In the rows, zero is written as 128.
Rows near named flat spaces through zero (a row that begins with a name and a colon came from that space):
q133_q890: [163 143 165 123 107  91 132 166 109 163 177 106 156 159 128 100 102 117
 150 158 174 158  99 159 139 125  97]
q541_q204: [134 135 142 138 148 135 128 114 178 132  79 104 130 107 128 103 125 142
 119 109 109 112 103 148 128 137 134]
q541_q204: [106 103 144 130 132 148 163  98 138 125 142 155 131 111 110 156 143 144
 136 138 133 134 138 120 116 140 119]
q210_q978: [127 146 125 129 139 129 109 135 142 136 113 138 121 115 141 112 106 103
 125 128 104 115 111 142 161 125 155]
q835_q94: [177 105 114 156 139 125 153 131 126 110 158 130 106 103 138 124 156 122
 104 127 136 144 158 131 109 112  83]
q835_q94: [147 134 161 157 122 103 141 131 107 162 169 115 124 145 134 109 108 100
 145 150 157 169 116 153 119 117  99]
q615_q347: [131 147 153 135 105 119 120 130 139 129 139 131 126 140 121 122 132 139
 133 116 129 125 106 102 124 114 126]
q210_q978: [153 155 132 122 117  86 115 167 114 122 168 123 138 155 144  88 102  99
 148 124 140 130 107 135 152 104 120]
q120_q511: [117 160 108 128 127 114  82 126 125 143 106 116 147 164 144 122 125 110
 140 150 125 137 112 124 136 140 144]
q541_q204: [156 110  80  88 123 178  91 168 112 123  58 122 111  84 125 157 125 152
  56 114  86  90 155 145 161 144 169]
q210_q978: [120 151 190 163 138 102 150  77 161 124 108 100 134 154 113  72  74 133
 184  75 113 158  85 161 111 106 116]
q210_q978: [111 134 123 111 133 153 123 132 156 157 112 137 115 109 121 157 165 151
 115 149 146 100 138 109 127 143 155]
q835_q94: [ 99 131 131 134 106 132 105 113  91 143 118 127 135 157 125 149 110 119
 133 141 119 152 121 120 121 138 141]
q615_q347: [158 141 144 149 111  96 119 143 114 131 151 105 140 153 139  99 116 112
 131 131 137 153 104 134 122 116  97]
q615_q347: [ 78 135 140 110 137 134 138 116 143 140 105 116 114 133 114 133 127 149
 150 106 141  99 131 119 113 128 164]
q835_q94: [205 123 166 173 104 122 142 148 124 138 162 118  94 103 128 109 129 127
  91 116 131 156 119 138 115  96  79]
q835_q94: [165 137 182 178 102 105 137 131 115 148 166 115 110 134 131 100 106 107
 125 123 134 167  98 138 113 100  90]
q120_q511: [160  86 141 145 107 153 148 154 103 126 134 119  91  77 125 144 137 136
  61 114 117 119 140 129 113 120 109]
q615_q347: [ 93 139 104  73 115 132 116 142 120 135 135 134 147 163 110 168 166 170
 151 147 173 106 153  86 119 143 151]
q120_q511: [103 131  95 144 138 146  87 115 139 113  64 123 117 109 150 129 130 107
  89 116  70 101 116 114 136 141 163]
q615_q347: [ 49 119 168 147 137 143 152 101 142 100 112 157  83  82 130 109  74  93
 129  62  61  77  95 116 145 103 187]
q615_q347: [  4 137 105  88 152 119 119 114 103 145 114 126 140 167 137 143 107  97
 182 145 145  93 134 116 130 152 201]
q133_q890: [150 143 123 133 124 125 118 107 144 130 115 114 141 157 115 135 158 164
 142 130 147 153 138 115 101 131 105]
q120_q511: [107 137 154 136 115 120 121 129 125 155 109  87 123 146 124 122 125 139
 129 121 145 125 108 125 100 131 135]
q210_q978: [122 148 126 122 120 130 104 110 125 145  89  99 132 166 112 137 130 160
 145 119 139 145 135 126 104 132 138]
q133_q890: [ 72  94 146 127 143 144 175 110 121 125 149 154 112  97 122 145 117 113
 136 126 127 110 138 128 124 132 145]
q541_q204: [173 126 102 149 103 118  94 159  74 123 144 121 117 137 151 128 122  94
  90 140 114 154 137 127 132 116 107]
q541_q204: [113  97 140 140 147 151 167 105 163 114 131 154 121  78 124 139 148 132
 111 128 113 109 127 122 125 139 121]
q133_q890: [138 115 152 169  94 145 105 123 118 126 101 121 122 105 135 132 118 116
  70 122  76 137  87 117 124 135 119]
q541_q204: [191 165 108 138 123  87  98 174 135 135 191 146 146 144 163  99 150  85
 127 177 152 142 112 119 161 116  95]
q120_q511: [ 87 129 123 110 132 147 122 107 135 140 115 151 143 133 119 158 134 135
 143 152 128 124 130 117 137 152 154]
q120_q511: [104 106 128 141 136 125 133 134 111 115 109 105 117 108 146 109 101  97
 105 107 100 108 115 142 126 129 139]
q615_q347: [115 126 120 129 135 110 122 145  87 149 140 111 130 143 147 116  97  84
 135 150 139 141 129 157 136 133 134]
q120_q511: [112 137 136 107 150 114 139 144 118 155 147 134 136 132 136 107  81  92
 163 147 143 129 122 176 166 130 151]
q541_q204: [193 158 143 139  69 113  93 142 105 145 164 128 142 179 113 145 154 160
 128 150 158 182 123  96 112 114  83]
q120_q511: [ 62 133 142 120 126 126 120 104 116 155 110 115 151 161 123 140 111 123
 158 148 138 134 109 128 117 155 153]
q210_q978: [142 117 148 144 122 114 150 107 107 115 142 113 136 150 116 116 105 135
 151 109 132 168 131 147 106 117  94]
q615_q347: [153 128 129 108 108 135 132 145 132 135 151 136 134 134 110 154 167 169
 123 144 163 129 145 103 118 130 111]
q210_q978: [168 116 106 155 121 142 115 109 129  99 101 121 121 119 128 138 154 146
  92 111  99 147 144 114 105 126  98]
q133_q890: [128 165 109 115 123  90  93 154 110 163 152 108 156 186 146 120 138 107
 158 178 177 145 122 124 130 138 125]
q210_q978: [159 138 158 165 126 133 144  94 149 133 135 135  98 124 112 124 135 147
 138 105 128 159 135 126 104 101 105]
q133_q890: [139 142 121 117 138 129 124 121 154 119  93 104 124 136 116 117 138 164
 137  95 131 117 137 129 115 120 133]
q835_q94: [173 122  93 165 150 132 128 102 130  99 132 150 108 111 144 124 142 106
 115 124 101 158 160 134 126 112  99]
q133_q890: [ 95 109 150 151 132 146 150  93 141 125 113 132 114 106 120 138 129 132
 121 114 110 124 121 120 107 133 132]
q541_q204: [100 109 100 122 150  87 161 140  63 123 214 142 138 160 152 124 114  65
 176 167 176 153 166 143 126 122 108]
q133_q890: [109 133  89 101 119 107 112 149  80 141 172 131 153 179 137 156 154 116
 153 181 181 143 158 105 119 142 122]
q133_q890: [ 55 101 167 117  97 139 141 155  64 132 127 118  87 109 123 133  60 103
 108  82 100  87 111 127 132 111 185]
q615_q347: [ 73 137  80  92 157 134 116 125 129 154 119 133 134 147 135 163 168 128
 152 173 170 106 166 111 122 156 166]
q120_q511: [201 119 128 175 101 100 124 120  80  89 163 121 137 156 136 105 106 108
 123 112 107 200 131 140 113 100  55]
q835_q94: [ 83  96 164 122  96 159 157 131 111 134 122 115  83 103  98 168 148 175
  98  90 139  91 142  85  81 119 149]
q120_q511: [126 122 110 113 141 171 124 138 161 154 104 149  99  78 126 165 174 148
  87 150 131  89 150 114 138 145 159]
q120_q511: [182 118 102 140 106 134 113 137 110 103 148 147 131 125 132 148 158 134
  95 140 118 152 147 105 126 123  91]
q210_q978: [104 125 117 127 134 119 139 132 132 111 155 144 120 122 139 130 149 114
 132 129 136 104 135  98 123 121 132]
q835_q94: [218 134 149 149  68 139 108 175  79 169 162 117  76 127 114 152 144 152
  76 132 155 166 151 118 110  93  97]
q835_q94: [152 156 116 131 120  89 112 142  99 130 170 123 136 177 140 109 121 106
 162 140 157 160 136 128 128 107 108]
q835_q94: [166 170 145 138  76  83  89 158  75 138 173 112 130 198 130 107 102 116
 152 122 148 172 112 113 125  91 108]
q835_q94: [ 87 156 110  89 136 122 116 147 144 176 147 130 133 155 128 158 183 144
 155 181 200  99 147  93 119 147 158]
q615_q347: [ 89 139 104 116 143 100 107 137 106  96  88  84 125 154 147  85  83 103
 144  73 101  97 120 138 128 113 163]
q120_q511: [119 146 115 122 168  88 140 116 128 124 159 136 158 161 146  89  93  83
 196 146 146 152 128 169 153 126 122]
q541_q204: [143 123 136 132 139 118 149 130 145 128 147 125 134 121 130 116 139 129
 134 135 146 130 127 136 123 128 106]
q541_q204: [131 162 172 152 141 143 103  97 180 156  48 113 122 109 124  87  66 122
 130  97  68 131  68 180 162 130 166]
q541_q204: [155 147 118 157 125  96 105 143 106 132 166 136 132 145 161 102 114  69
 130 156 125 156 113 135 146 116 108]
q541_q204: [116 183 174 173 159  92 112  85 173 165 111 120 146 154 147  58  59  69
 189 136 105 165  58 185 160 125 140]
q210_q978: [153 148 157 169  97 125 100  93 140 119  83  92 128 156 114 114 125 161
 120  87  99 160  98 112  91 116 106]
q210_q978: [125 146 162 138 140 106 149 129 148 134 162 142 118 123 132  92  99 102
 160 117 133 124 105 143 147 105 132]
q615_q347: [151 148 148 181 153 136 135  89 206 133 106 133  97  93 134 107 164 134
 116 114 112 124 112 117 111 115 115]
q133_q890: [150 142 119  98 170 159 150 103 220 123  95 155 126  93 101 134 168 190
 146 114 135 100 152 134 142 133 141]
q615_q347: [104 132 142 105 123 160 131 132 135 146 100 135  89 106 105 149 121 159
 121  98 123  95 141 122 133 118 177]
q835_q94: [103 143 114  45 147 100 140 181 130 143 147 106 166 159 121 113 119 147
 179 141 194  86 137 149 152 140 155]
q210_q978: [134 146 103 113  85 109  76 178  51 136 159 134 131 169 146 138 104  90
 119 151 128 141 128 112 153 118 143]
q133_q890: [171 146 207 170 115 114 143 114 152 137 108  92 109 123 112  68  65 137
 136  65 101 155  77 174 124  92 109]
q133_q890: [160 111 130 145 129 137 137 115 154 109 106 114 139 109 124 125 151 153
 101 118 114 133 122 128 110 137  95]
[133 135 130 149 135 130 113 119 124 139 111 130 121 121 140 115  98  96
 122 132  99 144 114 153 146 128 137]
q615_q347
[173 127 102 165 112 120  95 137 120 115 125 112 129 129 153 127 165 115
  79 144 115 145 124 103 109 130  90]
q541_q204
[133  98  87  92 135 135 143 170 117 102 138 121 120 105 132 145 168 148
  96 122 150  83 169 108 119 130 126]
q541_q204
[153 141 174 140 123 134 143  99 151 162 149 156 148 134 106 131 110 138
 161 157 138 178 108 157 146 135 108]
q541_q204
[155 136 121 151 136 142 107 128 138 129  91 124  97 100 140 112 112 112
  96 107  86 125 124 146 143 116 142]
q120_q511
[ 97 144 114 109 158  93 149 105 148 122 165 135 171 175 129 119 149 128
 203 157 180 139 138 121 117 139 112]
q120_q511
[142 157 131 107 146 120 121 147 182 146 110 112 136 123 129 104 142 147
 136 130 148  97 111 137 143 132 142]
q210_q978
[102 115 111 110 144 170 131 112 168 111  76 141 110  86 116 153 156 164
 101 102 100  79 143 107 127 139 164]
q133_q890
[156 134 155 155 119 114 135 145 130 136 147 113 101 117 135 102 122 117
 114 111 132 129 114 131 120 102 112]
q615_q347
[190 103 117 140 114 121 146 143  93 105 175 135 127 127 127 134 141 130
 112 132 141 165 159 132 116 112  72]
q210_q978
[131 119  91 121 163 142 138 121 155 121 106 123 114 106 132 137 167 143
 118 128 139 108 165 128 115 135 131]
q615_q347
[205 143 132 185 114 111  93 120 140 113 104  99 140 135 147  89 122 114
  95 118  88 172  92 142 123 120  77]
q133_q890
[ 68 171 123 111 136 120  90 111 149 135  80 117 135 162 130 115 109 127
 164 109 113 100 104 113 137 131 186]
q541_q204
[128 145 128 135  92  84  93 201  40 151 195 125 111 154 169 104  77  40
 117 152 135 133 107 130 161 101 141]
q615_q347
[135 164 165 145 143 134 127  94 180 159  91 118 110 129 111 107 113 150
 155 105 125 138 110 150 126 116 144]
q210_q978
[ 66 156  94 110 119  79  93 115  71 115 153 122 176 226 142 127 110  94
 199 151 151 156 129 103 119 135 137]
q835_q94
[156 139 134 136 109 102 128 147 122 115 167 125 127 145 132 113 142 129
 131 121 146 134 124 105 117 105 101]
q210_q978
[152 135 122 151 114  94 124 139  93 129 192 137 137 159 146 122 135  92
 142 162 154 168 132 118 122 116  88]
q541_q204
[ 55 117 118  98 120 113 136 141  87 123 176 152 150 152 136 150 124  98
 156 157 150 109 129  98 135 141 150]
q615_q347
[145 151 145 137 113 125 104 125 138 113  86 105 118 136 121  98  95 142
 124  73  89 124 102 134 133 106 141]
q615_q347
[ 93  99 143 125 143 143 164 104 131 119 124 138 129 106 117 136 113 130
 137 118 118 121 131 142 125 138 135]
q615_q347
[135 149 141 164 142 113 111 123 156 154 133 135 139 119 157 100 120  76
 125 167 115 140  84 145 152 139 123]
q133_q890
[124 134  53  74 134 136  99 164  98 115 147 169 131 137 139 164 153 119
 128 159 140 104 180 104 164 133 160]
q133_q890

Rows near named flat spaces through zero (a row that begins with a name and a colon came from that space):
q222-q925: [168 105 164 118 155 166 146 113  84 121 105  95 140 121 129 118 172  94
 115 142 152 116 172 128 159 130 104]
q222-q925: [ 72 145  92 151 118 137  75 149 129 136 161  79 164 171 110 141 134 150
 199 166 158 107  95 128 186 116 135]
q989-q200: [125 162 136 132 143 118  93 113 139 116 126 158  95 123 128 141 130 138
 135  97 109 151 155 151  98 112 156]
q989-q200: [126 170 109 117  77 126 103 138 136 129 148 174 119 139 103 121 136 145
 171 127 120 103  96 139 145 127 111]
q168-q638: [147 107 117 130 135 123 139 138 129 169  90 105 130 139 130 136 125 126
  88 147 139 140 131 131 126 119 131]
q222-q925: [165  84 169 119 163 149 177 120 104 129 100  94 137 111 151 115 138  91
  74 143 149 139 159 112 127 149 105]
q222-q925: [119 146 120 138 110 125 108 124 140 133 136 120 131 148 115 140 147 122
 148 133 116 114 118 134 165 111 124]
q222-q925: [112 112 170 149 146 183 123 114 100 114 145  58 156 141 124 119 167 106
 151 163 176 129 157 124 174 133 112]
q626-q661: [142 133 175 120 117 144 144 114 129 126 126 136 104 100 126 113 138 112
 109 118 127 138 147 121 122 145 104]
q930-q186: [133 147 125 123  87 126 137 113 134  95 159 172 130 128 115 122 148 118
 157 106  92  94 109 131 148 121 112]
q930-q186: [144  98 124 126 146 119 167 133 132 126 118 125 142 137 154 125 111 112
  89 143 134 140 118 120 111 143 125]
q168-q638: [103 161 121 122 131 123 107 146 142 108 160 159 124 144 145 118  99 145
 158 142 151 147 100 130 104 163 128]
q930-q186: [139  94 141 134 177 143 151 130 114 124 113  93 147 142 160 124 121 111
  93 158 167 159 146 127 109 146 134]
q626-q661: [127 163 164 138  96 138 121  98 149 104 153 158 104 128 117 125 157 110
 141 108 102 133 136 142 136 122 117]
q222-q925: [128 149 111 143  85 132 104 125 140 149 133 107 144 172  98 144 174 109
 158 153 117  93 105 139 210  97 106]
q376-q274: [135  55 129 142  99 149 211 111 113 108 140 120 163 109 127 106 123 122
  93 119 122 114 122 112 104 122 128]
q989-q200: [129 105 107 127 120 108 150 131 133 138 117 139 127 109 126 131 105 143
 106 106 104 124 120 121 100 116 145]
q626-q661: [143 165 125 101 129 102 116 130 136 113 124 210  83  97 134 122 100 152
 126  83 101 143 133 141  63 140 142]
q222-q925: [154 134 138 108 140 133 137 121 109 102 124 173 113 106 135 115 126 132
 124 104 125 132 149 138  88 138 132]
q930-q186: [138 119 111 114 101 108 154 146 142 157 112 157 115 112 127 119  93 147
  96 123 121 134 102 119  93 140 123]
q376-q274: [118 142 151 128 129 136 115 132 135 139 132 105 122 130 129 127 134 118
 133 145 143 135 128 119 153 144 108]
q930-q186: [107 181 157 130 125 168  69 126 114 109 159 122 122 146 113 118 160 131
 196 151 169 130 141 143 163 142 110]
q222-q925: [162 135 165 128  91 171 151 101 114 108 136 155 123 133 113 105 173 105
 126 130 136 124 146 148 134 127 101]
q376-q274: [163  80 173 133 100 167 181 119 114 173  97  51 150 130 113 117 176  75
  79 172 148 107 137 104 204 129  67]
q989-q200: [124 173 171 161 184 186  65 110 120 105 136  95 128 204 148 133 175 106
 152 189 211 197 178 182 133 134 142]
q626-q661: [134 149 113 113 203  95  95 147 132 126 104 146 107 137 168 144  91 139
 113 128 141 171 143 140  77 147 160]
q989-q200: [113 133 101 115  71 104 143 145 148 136 151 158 130 113 112 120 105 144
 145 116  98  92  74 105 140 137 108]
q989-q200: [130 138 117 100  68 102 141 142 139 151 130 162 110  84 100 119 113 143
 137  97  85  82  92 100 146 134  97]
q930-q186: [131 124 113 111 104  95 143 131 139 139 119 168 104  82 117 128  99 151
 113  81  81 114 118 114  96 121 136]
q989-q200: [101 156 127 137  91 143  98 120 128 115 158 146 120 121  98 123 139 154
 177 110 123 116 126 139 131 113 135]
q168-q638: [118 146 142 161 187 143  67 118 128 142 113  40 146 193 137 165 181  89
 144 178 159 145 162 149 206 102 136]
q168-q638: [122 105  94 127 150 139 130 150 102 124 127 122 156 142 137 119 105 157
 138 150 170 134 121 134  98 135 149]
q626-q661: [109 138  93 108 170  94  96 155 122 132 113 164 101  92 141 132  63 190
 133  93 130 155 136 130  42 137 179]
q222-q925: [162 107 167 102 211 153 118 112  60 106  91 103 118  74 137 124 150 122
 123  99 143 126 216 127 114 127 141]
q222-q925: [105 105 116 126 144 125 141 149 126 132 133 122 135 114 144 117  80 158
 118 134 155 150 116 114  79 152 144]
q376-q274: [104 127 127 133 124 105 126 121 145 126 137 125 118 101 123 139 114 135
 132  95  90 120 125 112 127 117 141]
q930-q186: [135 121 117 110 177 127 114 158 106 144 105 107 135 132 149 126 105 139
 123 157 172 142 133 122 118 154 129]
q626-q661: [139  92 135 123  83 130 186 118 128 132 126 153 121  83 114 108 112 138
  93  95 102 118 123 112  91 126 122]
q989-q200: [123  90 126 133 136 145 147 118  98 111 134  98 155 108 120 124 139 129
 139 117 126 101 143 116 140 113 135]
q168-q638: [ 94 162 128 118 100 107 120 120 146  79 180 197 104  87 124 117  99 156
 172  71  84 117 108 119  90 141 138]
q376-q274: [ 91 157 174 145 173 151  59 127 126 149 125  44 117 136 125 145 153 118
 158 157 168 152 167 124 182 132 124]
q626-q661: [186 104 176 106 178 148 161 113  94 122  86 119 117 105 151 117 149  89
  75 129 143 143 182 127 117 146 109]
q168-q638: [109 131  92 122  88  98 136 137 145 124 146 174 122 105 114 126  95 162
 142  92  88 107  92 119 100 121 142]
q168-q638: [126 139 166 134 179 149 108 111 114  99 131 116 118 127 147 128 140 117
 132 127 151 161 173 141 110 137 142]
q376-q274: [107 129 137 151 182 143  89 129 123 136 119  67 138 158 141 146 137 124
 135 159 168 160 156 139 142 122 150]
q168-q638: [139 133 139 126 118 130 134 128 137 139 122 127 123 136 129 126 135 114
 115 140 130 132 123 127 140 135 111]
q376-q274: [158  88 118  99  78  96 205 115 125 116 123 192 115  51 113 112 106 134
  92  52  46  79 114  99  93 119 119]
q989-q200: [157 150 132 102 123 114 121 135 129 144 107 153 106 118 125 129 135 118
 121 122 113 116 127 127 142 135 106]
q930-q186: [156 103  68  86 131  80 148 163 111 159  86 168 121  85 126 128  78 167
 104  95  99  98 109 111  87 126 141]
q168-q638: [160 100 145 121 128 128 161 119 122 153  90 125 112 100 126 125 129 120
  74 113 117 137 153 124 106 120 126]
q930-q186: [114 143 146 131 168 142  98 142 126 134 129  90 132 153 148 130 126 120
 138 170 177 156 134 127 143 155 120]
q376-q274: [170 117 101 102 175  80 129 133 121 147  71 149 107 105 142 152 113 127
  85  92  86 124 152 131 103 108 153]
q626-q661: [133 120 113 135 101 134 138 116 121 116 138 138 143 134 110 128 149 127
 143 118 109 101 123 136 144 103 130]
q626-q661: [154 142 167 104 141 140 130 128 116 131 113 136 106 107 135 115 137 112
 115 131 142 136 149 123 129 155  99]
q930-q186: [110 150 125 150 126 124  99 118 148 122 146  98 143 170 124 151 162 101
 157 146 115 114 117 134 194 108 123]
q626-q661: [121 134 101 133  53 121 146 129 149 130 156 156 142 143 102 123 136 130
 148 127 100  90  76 125 157 116 108]
q376-q274: [118 112 150 143 124 171 132 117 106 117 142  95 146 131 117 115 150 127
 143 145 162 129 146 131 139 126 124]
q168-q638: [114 141  99 133 123  90 114 141 164 155 116 148 107 133 132 145  92 152
 110 117 108 152 108 133  93 120 154]
q376-q274: [ 85 178 150 139 102 145  74 125 141 125 164 117 115 132 104 129 146 138
 189 132 137 124 123 129 168 131 115]
q989-q200: [120 134 110 136 128 104 129 133 157 133 128 151 118 143 142 136 101 138
 109 125 119 154 110 137  91 128 149]
[134 148 165 119 107 167 132 140 124 132 144 122 131 148 132 100 141 111
 137 180 184 139 112 124 152 175  76]
q376-q274
[151  74 119 110  56  97 214 104 130 123 125 173 121  42  96 117 119 129
  92  41  25  61 114  91 116  98 117]
q376-q274
[110  89 151 148 149 136 142 114 123 136 121  63 139 107 127 137 134 116
 109 122 124 130 154 108 145 114 137]
q376-q274
[123 122 163 131 141 155 125 121 111 125 132  87 135 120 126 122 149 111
 136 143 151 126 149 117 159 138 109]
q989-q200
[130 119 128 145 214 143  95 139 113 146  91  75 135 170 161 144 122 130
 102 175 195 191 169 154  98 130 166]
q168-q638
[111 155 147 116 142 114 107 117 130  95 151 147 109  95 131 131 126 127
 160  90  96 115 139 116 133 136 128]
q930-q186
[137 130 128 137 101 125 126 121 141 156 114 110 127 140 109 141 154 112
 118 133 109 113 124 130 170 104 115]
q222-q925
[110 163 136 130 158 140  68 125 113 115 135 117 118 132 121 137 144 140
 175 125 144 133 157 143 140 120 144]
q626-q661
[131 118 145 131 148 137 122 112 111 124 115 115 119 104 122 132 139 130
 123 105 122 132 167 131 118 112 144]
q989-q200
[146 105 106 123 119 119 161 151 137 157 110 122 145 153 142 123 109 121
  91 166 148 133  94 121 126 145 111]
q989-q200
[105 127 139 136 122 152 123 118 113  99 156 131 132 111 119 115 128 147
 158 114 139 128 139 129 110 129 139]
q376-q274
[146  87  88 104 136 114 145 162 102 180  77 123 127  93 120 123  86 172
  93 124 143 124 128 115  85 126 144]
q222-q925
[118 116 128 147 149 116 115 124 140 154 109  74 133 140 128 153 138 113
 112 136 119 132 139 123 161 105 138]
q376-q274
[121 168 124 133 123 132  97 129 140 115 147 151 123 163 130 130 137 129
 156 143 140 140 117 150 132 133 128]
q989-q200
[ 93 120 124 142 138 113 122 136 148 139 135 102 128 124 136 137 100 141
 123 129 129 146 118 114 117 132 144]
q222-q925
[109 127 147 160  64 150 140 114 159 153 143 106 128 146 101 125 147 122
 120 145 130 136 111 131 150 113 113]
q222-q925
[101 165 141 155  87 131 108 101 164 105 168 148 117 149 113 136 151 119
 158 114  99 131 117 144 145 109 131]
q626-q661
[121 154 176 124 126 120 125  93 142  91 147 167  84  76 126 127 132 120
 131  64  77 136 160 125 102 127 134]
q168-q638
[137 141 146 103 119 137 141 126 113  94 148 179 113  93 130 102 117 138
 143 104 126 122 131 123  95 156 115]
q930-q186
[125 132 103 129 140 120 103 147 127 158 110 101 138 152 125 142 128 134
 134 153 143 124 119 130 154 120 131]
q930-q186
[117 135 129 139 153 128 117 120 131 100 145 126 137 147 144 134 131 120
 141 132 131 139 132 136 127 129 141]
q989-q200
[152 148 110 106 120 127 113 131 106 116 124 167 125 125 115 124 143 136
 156 115 118  99 129 141 136 121 123]
q626-q661
[122 168  52 106 133  44  91 156 163 136 121 195 107 132 137 159  81 159
 144  91  66 111  82 131 107 116 159]
q222-q925
[131 105 150 136 140 157 142 125 112 130 127  77 152 141 132 122 150 103
 122 161 159 125 138 119 164 136 108]
q222-q925
[140 117 163 140 144 137 131 107 128 138 111  75 131 131 127 142 168  84
 109 136 118 122 156 121 183 113 111]
q222-q925
[102 140  68 144 120  79 103 146 171 159 118 150 116 151 129 155  85 166
 118 118 103 150  96 142  88 102 175]
q168-q638
